Here is a tiny trained network, its code and every weight. The questions are about switching its units off for an input and a target symbol, where a switched-off unit gives its printed mean instead of its output.

import numpy as np


def w(rows, s, z=0):
    codes = np.array(rows[::2]) - 128.0
    scale = np.full(codes.shape[1], s)
    scale[-1] = z or s
    return codes * scale


def norm(h):
    return h / np.sqrt((h * h).mean(-1, keepdims=True) + 1e-5)


def f(y):
    return np.maximum(y, 0)


def softmax(a):
    e = np.exp(a - a.max(-1, keepdims=True))
    return e / e.sum(-1, keepdims=True)


def log_softmax(a):
    a = a - a.max(-1, keepdims=True)
    return a - np.log(np.exp(a).sum(-1, keepdims=True))


def net(x, mask):
    ids = ['ΛΨΩαδεζθξπτφ'.index(c) for c in x.split()]
    T = len(ids)
    res = E[ids] + P[:T]
    u = 0
    for l in range(3):
        r = norm(res)
        for j in range(2):
            rows = slice(4 * j, 4 * j + 4)
            q, k, v = (r @ M[l][rows].T for M in (Q, K, V))
            z = softmax(np.where(np.tri(T) > 0, q @ k.T / 4**0.5, -1e9)) @ v
            o = O[l][rows]
            res = res + np.where(mask[u + j], z, o[:, -1]) @ o[:, :-1]
        u += 2
        y = f(norm(res) @ A[l][:, :-1].T + A[l][:, -1])
        res = res + np.where(mask[u : u + 4], y, B[l][:, -1]) @ B[l][:, :-1]
        u += 4
    return log_softmax(norm(res)[-1] @ U[:, :-1].T + U[:, -1])


Q, K, V, O, A, B = {}, {}, {}, {}, {}, {}
E = w([
[149,148,163],'Λ',
[77,110,102],'Ψ',
[129,141,186],'Ω',
[171,175,4],'α',
[114,42,156],'δ',
[112,126,64],'ε',
[120,144,181],'ζ',
[180,132,132],'θ',
[126,135,124],'ξ',
[88,157,142],'π',
[202,194,112],'τ',
[156,57,64],'φ',
],0.028)
P = w([
[226,150,253],'0',
[79,114,190],'1',
[174,114,85],'2',
[167,114,85],'3',
[159,108,92],'4',
[160,111,117],'5',
[134,107,94],'6',
[125,108,171],'7',
[74,99,155],'8',
[146,119,131],'9',
[108,116,108],'10',
[134,133,150],'11',
[66,121,112],'12',
[130,146,148],'13',
],0.0038)
Q[0] = w([
[138,142,54],'L0H0',
[154,65,148],'L0H0',
[40,186,91],'L0H0',
[130,123,100],'L0H0',
[188,161,143],'L0H1',
[184,50,147],'L0H1',
[195,9,152],'L0H1',
[89,216,115],'L0H1',
],0.014)
K[0] = w([
[118,158,26],'L0H0',
[110,19,204],'L0H0',
[134,247,133],'L0H0',
[180,155,137],'L0H0',
[207,197,200],'L0H1',
[157,61,117],'L0H1',
[189,60,182],'L0H1',
[13,225,13],'L0H1',
],0.012)
V[0] = w([
[96,93,89],'L0H0',
[124,206,161],'L0H0',
[96,45,166],'L0H0',
[129,254,147],'L0H0',
[122,175,202],'L0H1',
[33,60,210],'L0H1',
[166,177,152],'L0H1',
[127,129,128],'L0H1',
],0.0074)
O[0] = w([
[141,115,255,125],'L0H0',
[189,151,88,109],'L0H0',
[93,79,234,79],'L0H0',
[210,127,111,123],'L0H0',
[19,102,139,143],'L0H1',
[169,142,95,6],'L0H1',
[97,123,98,179],'L0H1',
[126,127,129,128],'L0H1',
],0.0061,0.0018)
A[0] = w([
[152,203,236,140],'L0N0',
[145,208,170,176],'L0N1',
[133,248,124,53],'L0N2',
[123,110,90,254],'L0N3',
],0.011,0.0039)
B[0] = w([
[1,76,63,248],'L0N0',
[13,151,102,224],'L0N1',
[106,246,166,210],'L0N2',
[66,235,164,252],'L0N3',
],0.0057,0.0046)
Q[1] = w([
[17,27,46],'L1H0',
[249,24,173],'L1H0',
[49,101,146],'L1H0',
[100,2,190],'L1H0',
[2,51,16],'L1H1',
[138,139,130],'L1H1',
[162,168,126],'L1H1',
[216,82,105],'L1H1',
],0.0086)
K[1] = w([
[138,56,111],'L1H0',
[191,128,205],'L1H0',
[88,100,139],'L1H0',
[134,78,201],'L1H0',
[104,2,54],'L1H1',
[111,154,133],'L1H1',
[123,150,105],'L1H1',
[161,132,127],'L1H1',
],0.016)
V[1] = w([
[125,102,220],'L1H0',
[114,19,120],'L1H0',
[49,50,46],'L1H0',
[178,142,136],'L1H0',
[108,99,98],'L1H1',
[50,255,217],'L1H1',
[160,55,120],'L1H1',
[58,122,159],'L1H1',
],0.0095)
O[1] = w([
[186,178,96,68],'L1H0',
[49,123,31,75],'L1H0',
[122,51,42,230],'L1H0',
[148,115,195,60],'L1H0',
[81,128,102,161],'L1H1',
[254,194,155,254],'L1H1',
[59,18,151,57],'L1H1',
[75,162,136,219],'L1H1',
],0.0061,0.0034)
A[1] = w([
[25,170,132,254],'L1N0',
[193,119,192,160],'L1N1',
[228,153,151,112],'L1N2',
[104,252,234,89],'L1N3',
],0.014,0.0016)
B[1] = w([
[166,196,116,221],'L1N0',
[179,58,131,177],'L1N1',
[111,93,203,214],'L1N2',
[112,101,3,254],'L1N3',
],0.014,0.0097)
Q[2] = w([
[184,116,215],'L2H0',
[192,36,51],'L2H0',
[64,150,253],'L2H0',
[209,166,180],'L2H0',
[51,157,87],'L2H1',
[143,167,142],'L2H1',
[98,95,225],'L2H1',
[70,112,77],'L2H1',
],0.015)
K[2] = w([
[136,65,181],'L2H0',
[155,61,60],'L2H0',
[112,150,185],'L2H0',
[255,105,208],'L2H0',
[107,139,85],'L2H1',
[142,108,167],'L2H1',
[118,158,170],'L2H1',
[135,139,87],'L2H1',
],0.021)
V[2] = w([
[92,169,170],'L2H0',
[157,207,132],'L2H0',
[150,152,236],'L2H0',
[23,136,50],'L2H0',
[10,85,2],'L2H1',
[101,129,150],'L2H1',
[84,167,209],'L2H1',
[80,76,96],'L2H1',
],0.009)
O[2] = w([
[151,33,119,83],'L2H0',
[61,85,162,137],'L2H0',
[131,40,109,2],'L2H0',
[210,178,213,221],'L2H0',
[121,166,137,240],'L2H1',
[176,106,23,90],'L2H1',
[197,127,1,9],'L2H1',
[154,57,116,151],'L2H1',
],0.0067,0.0078)
A[2] = w([
[77,48,205,2],'L2N0',
[74,180,78,144],'L2N1',
[108,154,3,71],'L2N2',
[91,53,149,25],'L2N3',
],0.011,0.0066)
B[2] = w([
[71,246,143,153],'L2N0',
[93,44,159,253],'L2N1',
[61,199,97,179],'L2N2',
[179,201,175,141],'L2N3',
],0.011,0.0064)
U = w([
[131,155,103,83],'Λ',
[92,163,245,121],'Ψ',
[109,147,115,160],'Ω',
[96,176,92,26],'α',
[136,149,37,108],'δ',
[39,54,61,174],'ε',
[127,157,79,82],'ζ',
[113,175,13,84],'θ',
[252,215,154,98],'ξ',
[177,70,117,254],'π',
[162,150,103,90],'τ',
[137,144,60,96],'φ',
],0.016,0.0096)

Each question gives the input, a string of symbols that net reads in full, and the target symbol t.
The units are the heads (4 rows each of Q, K, V and O) and the neurons (one row each of A and B). Each row of codes is followed by its name. A weight is (code - 128) times the scale printed after its matrix; where a second scale follows, it is the last column's (O, A, B and U).
mask holds one flag per unit, layer by layer, with each layer's heads first. A switched-off unit (its flag False) gives its mean, the last column of its rows in O or B, instead of its output. The means were averaged over made-up inputs and are rounded, as every weight is.
A unit's drop is (log p(t) with every unit on - log p(t) with that unit switched off) / (log p(t) with every unit on - log p(t) with every unit switched off).
The circuit of an input: a set's keep is (log p(t) with only the set's units on - log p(t) with every unit switched off) / (log p(t) with every unit on - log p(t) with every unit switched off). Starting from the 12 units with the biggest drops (on a tie, the unit counted first), units are removed one at a time, each time the one whose removal leaves the highest keep (on an exact tie, the one counted first), for as long as the keep stays at least 0.8.
units of the circuit, in order: the units of the circuit, biggest drop first
unit that matters most: the unit with the biggest drop
top k neurons: the k neurons with the biggest drops, biggest first
k most important neurons of layer l: the k neurons of layer l with the biggest drops, biggest first
which heads matter: for each layer, one digit per head in row order, 1 if its drop is at least 0.15 and else 0, layers parted by /
drop of u: that unit's drop, to one decimal
input φ ξ θ δ ξ ξ θ Ψ δ ξ ξ ξ α, target ξ: units of the circuit, in order -> [L0N0, L1N3]
input τ ξ ζ ξ Ω δ θ, target Ψ: unit that matters most -> L0H0
input ξ τ ξ ξ φ Ω Ω, target ε: which heads matter -> 10 / 11 / 00
input Λ Ψ Ω ξ ξ α θ Ω Λ φ ξ θ, target ε: which heads matter -> 00 / 11 / 00
input π θ θ ξ θ δ ξ ξ δ, target Ψ: which heads matter -> 00 / 00 / 00
input φ φ Λ τ ε ξ ζ, target ε: units of the circuit, in order -> [L0N0, L1H1]
input ξ θ ξ τ τ Λ, target θ: which heads matter -> 10 / 00 / 00
input ξ π α θ τ θ Ω ξ ζ δ φ τ ξ Λ, target ε: top 2 neurons -> [L0N0, L0N3]
input θ α ε Λ θ δ δ ε δ θ ξ, target θ: units of the circuit, in order -> [L1N3, L0N0]
input δ Ω ξ θ α ξ φ ζ ξ ξ θ π, target θ: which heads matter -> 10 / 00 / 00
input ξ φ ξ ζ ε ξ ξ δ φ ξ π θ, target ε: top 2 neurons -> [L0N0, L1N2]
input θ ξ ξ ε θ, target π: which heads matter -> 00 / 00 / 00
input ζ θ θ δ Λ θ τ Λ Ω ξ Ψ, target Ψ: which heads matter -> 11 / 10 / 10
input Ω ξ ε, target Ψ: units of the circuit, in order -> [L1N3]
input ξ ξ ξ δ ε Ω φ ξ φ ε, target Ψ: top 2 neurons -> [L1N3, L0N0]
input ε θ α Ω δ Λ ξ ζ θ ξ Λ φ ζ, target ε: top 2 neurons -> [L0N0, L0N3]
input ζ Ω φ ξ ξ, target ξ: 2 most important neurons of layer 0 -> [L0N0, L0N2]
input δ Ψ ξ ξ ξ ξ ξ, target ξ: top 3 neurons -> [L0N0, L1N3, L1N2]
input δ Ψ Λ θ ξ θ ε ξ ξ θ δ ξ Ψ, target Ψ: top 2 neurons -> [L1N3, L0N0]
input φ δ ε ζ δ Ψ ξ θ θ φ ζ θ ξ, target θ: top neuron -> [L1N3]
input ξ τ ξ ξ θ ξ δ θ, target Ψ: top 2 neurons -> [L0N0, L1N3]
input θ ξ ξ Λ, target θ: 3 most important neurons of layer 0 -> [L0N2, L0N1, L0N0]
input ε ε π, target θ: drop of L2H0 -> 0.0
input ξ ξ ξ θ ξ π ζ δ ξ δ, target Ψ: drop of L0N2 -> 0.1
input ξ ξ ξ θ Ω δ ξ θ ξ α, target ξ: drop of L1N1 -> -0.1
